Below is a small trained network, with its code and all its weights. Each question gives an input and a target symbol and asks what happens when units are switched off, that is, made to give their printed mean instead of their output.

import numpy as np


def w(rows, s, z=0):
    codes = np.array(rows[::2]) - 128.0
    scale = np.full(codes.shape[1], s)
    scale[-1] = z or s
    return codes * scale


def norm(h):
    return h / np.sqrt((h * h).mean(-1, keepdims=True) + 1e-5)


def f(y):
    return y / 2 * (1 + np.tanh(0.7978845608 * (y + 0.044715 * y**3)))


def softmax(a):
    e = np.exp(a - a.max(-1, keepdims=True))
    return e / e.sum(-1, keepdims=True)


def log_softmax(a):
    a = a - a.max(-1, keepdims=True)
    return a - np.log(np.exp(a).sum(-1, keepdims=True))


def net(x, mask):
    ids = ['βδελπσ'.index(c) for c in x.split()]
    T = len(ids)
    res = E[ids] + P[:T]
    u = 0
    for l in range(3):
        q, k, v = (norm(res) @ M[l].T for M in (Q, K, V))
        z = softmax(np.where(np.tri(T) > 0, q @ k.T / 2**0.5, -1e9)) @ v
        res = res + np.where(mask[u], z, O[l][:, -1]) @ O[l][:, :-1]
        u += 1
        y = f(norm(res) @ A[l][:, :-1].T + A[l][:, -1])
        res = res + np.where(mask[u : u + 8], y, B[l][:, -1]) @ B[l][:, :-1]
        u += 8
    return log_softmax(norm(res)[-1] @ U[:, :-1].T + U[:, -1])


Q, K, V, O, A, B = {}, {}, {}, {}, {}, {}
E = w([
[230,165,106,146,92,157,252,187,215],'β',
[122,36,146,219,86,31,101,230,166],'δ',
[186,120,228,187,226,105,113,59,183],'ε',
[203,252,49,189,109,64,123,142,91],'λ',
[166,147,151,84,42,111,95,104,106],'π',
[78,161,176,64,168,53,157,175,98],'σ',
],0.012)
P = w([
[45,114,90,130,114,204,142,122,103],'0',
[157,150,120,116,166,153,147,186,89],'1',
[162,126,132,111,158,134,139,174,108],'2',
[159,118,136,116,157,118,142,161,113],'3',
[159,115,147,107,156,89,119,152,124],'4',
[156,121,155,98,144,84,126,146,134],'5',
[153,119,151,118,133,54,108,138,141],'6',
[144,127,157,108,136,32,111,122,148],'7',
[138,119,166,107,115,15,103,125,162],'8',
[139,116,163,115,107,7,105,113,155],'9',
[135,127,184,110,126,5,108,121,159],'10',
],0.011)
Q[0] = w([
[180,242,192,154,161,69,193,206,214],'L0H0',
[61,61,253,103,108,31,171,150,221],'L0H0',
],0.0048)
K[0] = w([
[59,152,130,126,3,34,93,113,120],'L0H0',
[131,195,92,178,34,129,182,56,147],'L0H0',
],0.0053)
V[0] = w([
[159,199,64,148,253,58,84,163,103],'L0H0',
[97,42,126,198,192,159,211,185,209],'L0H0',
],0.0056)
O[0] = w([
[107,255,126,247,118,118,194,122,109,223],'L0H0',
[176,217,126,101,172,151,24,193,124,4],'L0H0',
],0.0075,0.0037)
A[0] = w([
[148,170,143,151,118,226,209,161,196,32],'L0N0',
[103,242,166,133,64,167,1,87,160,5],'L0N1',
[137,112,149,84,53,84,149,166,74,109],'L0N2',
[205,189,87,124,69,153,100,157,45,154],'L0N3',
[141,155,91,109,97,69,107,121,192,140],'L0N4',
[94,73,71,194,90,205,146,112,110,46],'L0N5',
[122,136,73,144,124,225,53,153,192,22],'L0N6',
[122,70,168,165,171,235,102,54,85,44],'L0N7',
],0.0066,0.003)
B[0] = w([
[149,86,71,63,165,42,148,62,177,179],'L0N0',
[144,39,111,115,31,223,132,102,78,113],'L0N1',
[173,84,204,123,112,157,144,147,99,254],'L0N2',
[132,93,121,163,3,132,200,95,151,207],'L0N3',
[146,90,160,166,145,67,194,171,132,218],'L0N4',
[119,46,79,144,99,85,160,112,111,102],'L0N5',
[140,192,53,98,146,174,116,111,49,115],'L0N6',
[177,89,147,176,166,150,71,88,111,115],'L0N7',
],0.0072,0.0034)
Q[1] = w([
[189,107,18,104,130,148,148,102,104],'L1H0',
[18,142,25,57,183,220,137,163,2],'L1H0',
],0.006)
K[1] = w([
[187,169,252,75,182,82,158,205,100],'L1H0',
[253,185,208,139,90,20,190,102,212],'L1H0',
],0.005)
V[1] = w([
[157,98,132,168,149,146,149,11,201],'L1H0',
[199,135,95,230,122,162,2,182,143],'L1H0',
],0.0058)
O[1] = w([
[249,174,113,107,80,119,161,96,52,13],'L1H0',
[126,68,122,177,185,119,158,155,52,1],'L1H0',
],0.011,0.0045)
A[1] = w([
[57,111,149,126,86,121,184,151,88,6],'L1N0',
[80,72,70,164,182,214,41,150,128,3],'L1N1',
[114,138,43,152,113,222,149,131,171,90],'L1N2',
[204,230,176,85,78,34,69,92,109,31],'L1N3',
[12,122,79,203,80,131,80,79,206,84],'L1N4',
[164,86,60,171,40,188,136,217,129,42],'L1N5',
[71,193,94,83,111,107,141,106,166,74],'L1N6',
[189,157,61,100,111,254,187,147,110,64],'L1N7',
],0.0073,0.0027)
B[1] = w([
[164,160,163,188,98,134,101,98,84,163],'L1N0',
[162,191,160,210,57,78,130,69,147,128],'L1N1',
[173,190,72,71,184,20,143,123,85,132],'L1N2',
[202,82,187,66,131,49,70,157,249,254],'L1N3',
[64,192,178,135,218,137,238,153,33,245],'L1N4',
[244,69,32,210,182,63,108,124,54,145],'L1N5',
[186,136,235,64,122,109,147,93,64,219],'L1N6',
[116,62,66,116,200,26,6,2,127,139],'L1N7',
],0.0057,0.0037)
Q[2] = w([
[19,136,59,205,112,255,81,2,147],'L2H0',
[80,170,50,56,99,211,77,58,83],'L2H0',
],0.0095)
K[2] = w([
[134,128,141,119,97,124,186,247,150],'L2H0',
[212,139,169,148,93,135,173,189,159],'L2H0',
],0.012)
V[2] = w([
[106,44,239,122,60,253,63,122,20],'L2H0',
[214,59,128,21,204,138,47,77,230],'L2H0',
],0.0043)
O[2] = w([
[182,208,37,63,147,2,209,226,91,1],'L2H0',
[139,244,151,217,232,97,84,64,216,96],'L2H0',
],0.0063,0.002)
A[2] = w([
[214,177,176,176,15,180,152,154,43,101],'L2N0',
[191,100,116,148,151,46,169,139,29,1],'L2N1',
[103,186,159,146,123,232,207,95,117,119],'L2N2',
[138,102,193,125,160,125,165,89,140,127],'L2N3',
[171,146,96,155,99,81,77,181,232,58],'L2N4',
[189,219,67,142,187,72,224,116,7,52],'L2N5',
[186,173,173,127,151,132,37,134,128,121],'L2N6',
[164,172,74,84,154,119,54,190,3,92],'L2N7',
],0.0059,0.0049)
B[2] = w([
[66,156,161,84,114,140,48,107,196,194],'L2N0',
[41,126,176,115,83,102,203,108,113,137],'L2N1',
[149,163,91,100,142,156,98,49,143,156],'L2N2',
[131,136,192,142,144,105,105,85,107,255],'L2N3',
[89,81,102,172,176,138,111,183,59,182],'L2N4',
[153,175,254,96,114,178,181,97,123,191],'L2N5',
[129,139,108,109,138,83,151,103,127,159],'L2N6',
[120,191,109,212,96,178,113,118,121,110],'L2N7',
],0.0073,0.0027)
U = w([
[149,128,149,190,206,143,54,21,152,210],'β',
[91,55,98,195,131,100,105,244,103,89],'δ',
[145,222,134,202,92,88,215,89,41,40],'ε',
[109,13,163,104,3,151,135,37,111,57],'λ',
[178,107,32,57,154,37,142,132,177,250],'π',
[31,200,199,55,132,146,148,195,189,120],'σ',
],0.0058,0.0018)

Each question gives the input, a string of symbols that net reads in full, and the target symbol t.
The units are the heads (2 rows each of Q, K, V and O) and the neurons (one row each of A and B). Each row of codes is followed by its name. A weight is (code - 128) times the scale printed after its matrix; where a second scale follows, it is the last column's (O, A, B and U).
mask holds one flag per unit, layer by layer, with each layer's heads first. A switched-off unit (its flag False) gives its mean, the last column of its rows in O or B, instead of its output. The means were averaged over made-up inputs and are rounded, as every weight is.
A unit's drop is (log p(t) with every unit on - log p(t) with that unit switched off) / (log p(t) with every unit on - log p(t) with every unit switched off).
The circuit of an input: a set's keep is (log p(t) with only the set's units on - log p(t) with every unit switched off) / (log p(t) with every unit on - log p(t) with every unit switched off). Starting from the 12 units with the biggest drops (on a tie, the unit counted first), units are removed one at a time, each time the one whose removal leaves the highest keep (on an exact tie, the one counted first), for as long as the keep stays at least 0.8.
units of the circuit, in order: the units of the circuit, biggest drop first
top k neurons: the k neurons with the biggest drops, biggest first
k most important neurons of layer l: the k neurons of layer l with the biggest drops, biggest first
drop when u is switched off: that unit's drop, to one decimal
input δ λ λ λ σ σ π, target δ: units of the circuit, in order => [L1H0 L0H0]
input β σ π σ π σ β π β, target β: units of the circuit, in order => [L2H0 L1N7 L0H0]
input σ δ σ λ β δ σ π λ δ, target σ: units of the circuit, in order => [L1H0 L1N4]
input π λ λ, target π: top 2 neurons => [L1N3 L1N4]
input ε σ β δ β σ, target ε: units of the circuit, in order => [L1H0]
input δ σ β β λ, target δ: units of the circuit, in order => [L0H0 L1H0]
input π ε σ δ σ π σ σ π, target π: units of the circuit, in order => [L2H0 L1N3]
input σ π σ δ σ π ε, target σ: units of the circuit, in order => [L1H0 L1N4]
input β β σ δ σ π λ, target β: units of the circuit, in order => [L2H0 L1N7]
input π σ λ π σ β σ, target π: units of the circuit, in order => [L2H0 L0H0]
input λ β λ λ ε π σ λ, target λ: units of the circuit, in order => [L2H0 L1N7]
input β λ ε σ σ, target β: units of the circuit, in order => [L2H0 L0H0 L1N7]
input β ε β σ λ β π, target β: units of the circuit, in order => [L2H0 L0H0]
input β σ β σ ε β σ, target β: units of the circuit, in order => [L2H0 L1N7 L0H0]
input λ σ σ ε, target λ: units of the circuit, in order => [L2H0]
input ε λ σ π β, target ε: top 2 neurons => [L2N5 L1N3]
input β σ β σ π λ σ ε ε β δ, target β: top 2 neurons => [L1N7 L0N0]
input σ β σ, target π: top 2 neurons => [L1N3 L0N0]
input π β β ε ε, target π: 2 most important neurons of layer 1 => [L1N3 L1N7]
input β σ β π δ λ λ λ β β δ, target β: top 2 neurons => [L0N0 L1N7]
input λ δ β λ σ σ λ, target λ: top neuron => [L0N3]
input δ σ λ β ε, target δ: drop when L2N7 is switched off => 0.0
input δ σ π σ σ σ ε λ π, target δ: drop when L1H0 is switched off => 0.8
input π β σ β ε π σ δ δ, target π: drop when L1N3 is switched off => 0.1
input δ λ β, target δ: drop when L0H0 is switched off => 1.0
